Below is a small trained network, with its code and all its weights. Each question gives an input and a class and asks what happens when units are switched off, that is, made to give their printed mean instead of their output.

import numpy as np


def w(rows, s, z=0):
    codes = np.array(rows[::2]) - 128.0
    scale = np.full(codes.shape[1], s)
    scale[-1] = z or s
    return codes * scale


def f(y):
    return np.maximum(y, 0)


def log_softmax(a):
    a = a - a.max(-1, keepdims=True)
    return a - np.log(np.exp(a).sum(-1, keepdims=True))


def net(x, mask):
    res = np.array(x, float).reshape(1, 2) / 4 @ E
    y = f(res @ A[0][:, :-1].T + A[0][:, -1])
    res = res + np.where(mask, y, B[0][:, -1]) @ B[0][:, :-1]
    return log_softmax(res[-1] @ U[:, :-1].T + U[:, -1])


A, B = {}, {}
E = w([
[189,16,14,42],'x0',
[253,220,33,193],'x1',
],0.006)
A[0] = w([
[7,37,179,26,1],'n0',
[171,35,65,89,53],'n1',
[156,45,55,70,49],'n2',
[193,42,89,21,37],'n3',
[255,214,38,150,30],'n4',
[54,218,205,208,26],'n5',
],0.0077,0.007)
B[0] = w([
[47,191,101,206,230],'n0',
[168,251,176,99,211],'n1',
[176,235,172,120,212],'n2',
[141,232,173,136,221],'n3',
[44,141,102,215,253],'n4',
[214,252,153,74,208],'n5',
],0.014,0.0046)
U = w([
[215,174,172,73,58],'0',
[9,128,93,200,43],'1',
[161,61,119,86,248],'2',
],0.016,0.015)

Each question gives the input, the list of numbers given to net, and the class t.
The units are the neurons (one row each of A and B). Each row of codes is followed by its name. A weight is (code - 128) times the scale printed after its matrix; where a second scale follows, it is the last column's (A, B and U).
mask holds one flag per neuron, in row order. A switched-off neuron (its flag False) gives its mean, the last column of its row in B, instead of its output. The means were averaged over made-up inputs and are rounded, as every weight is.
A unit's drop is (log p(t) with every unit on - log p(t) with that unit switched off) / (log p(t) with every unit on - log p(t) with every unit switched off).
The circuit of an input: a set's keep is (log p(t) with only the set's units on - log p(t) with every unit switched off) / (log p(t) with every unit on - log p(t) with every unit switched off). Starting from all 6 units, units are removed one at a time, each time the one whose removal leaves the highest keep (on an exact tie, the one counted first), for as long as the keep stays at least 0.8.
circuit, biggest first: the units of the circuit, biggest drop first
k most important neurons: the k neurons with the biggest drops, biggest first
drop when u is switched off: that unit's drop, to one decimal
input [-8,-1], class 0: circuit, biggest first : (n5)
input [-5,-4], class 0: 2 most important neurons : (n5; n4)
input [6,-6], class 0: 4 most important neurons : (n4; n2; n1; n3)
input [3,4], class 1: 2 most important neurons : (n4; n5)
input [-5,6], class 1: 3 most important neurons : (n4; n1; n2)
input [-7,-6], class 0: 2 most important neurons : (n5; n4)
input [7,-8], class 1: 2 most important neurons : (n0; n5)
input [-5,-3], class 0: 2 most important neurons : (n5; n4)
input [3,-3], class 2: 2 most important neurons : (n4; n5)
input [2,-3], class 2: 2 most important neurons : (n4; n3)
input [-1,-3], class 2: 2 most important neurons : (n4; n0)
input [-6,-5], class 0: 2 most important neurons : (n5; n4)
input [-1,3], class 2: drop when n4 is switched off : 0.1
input [-6,-6], class 0: drop when n4 is switched off : 0.8
input [4,8], class 1: drop when n0 is switched off : 0.0
input [-3,-2], class 2: drop when n4 is switched off : 0.2
input [3,0], class 2: most important neuron : (n5)
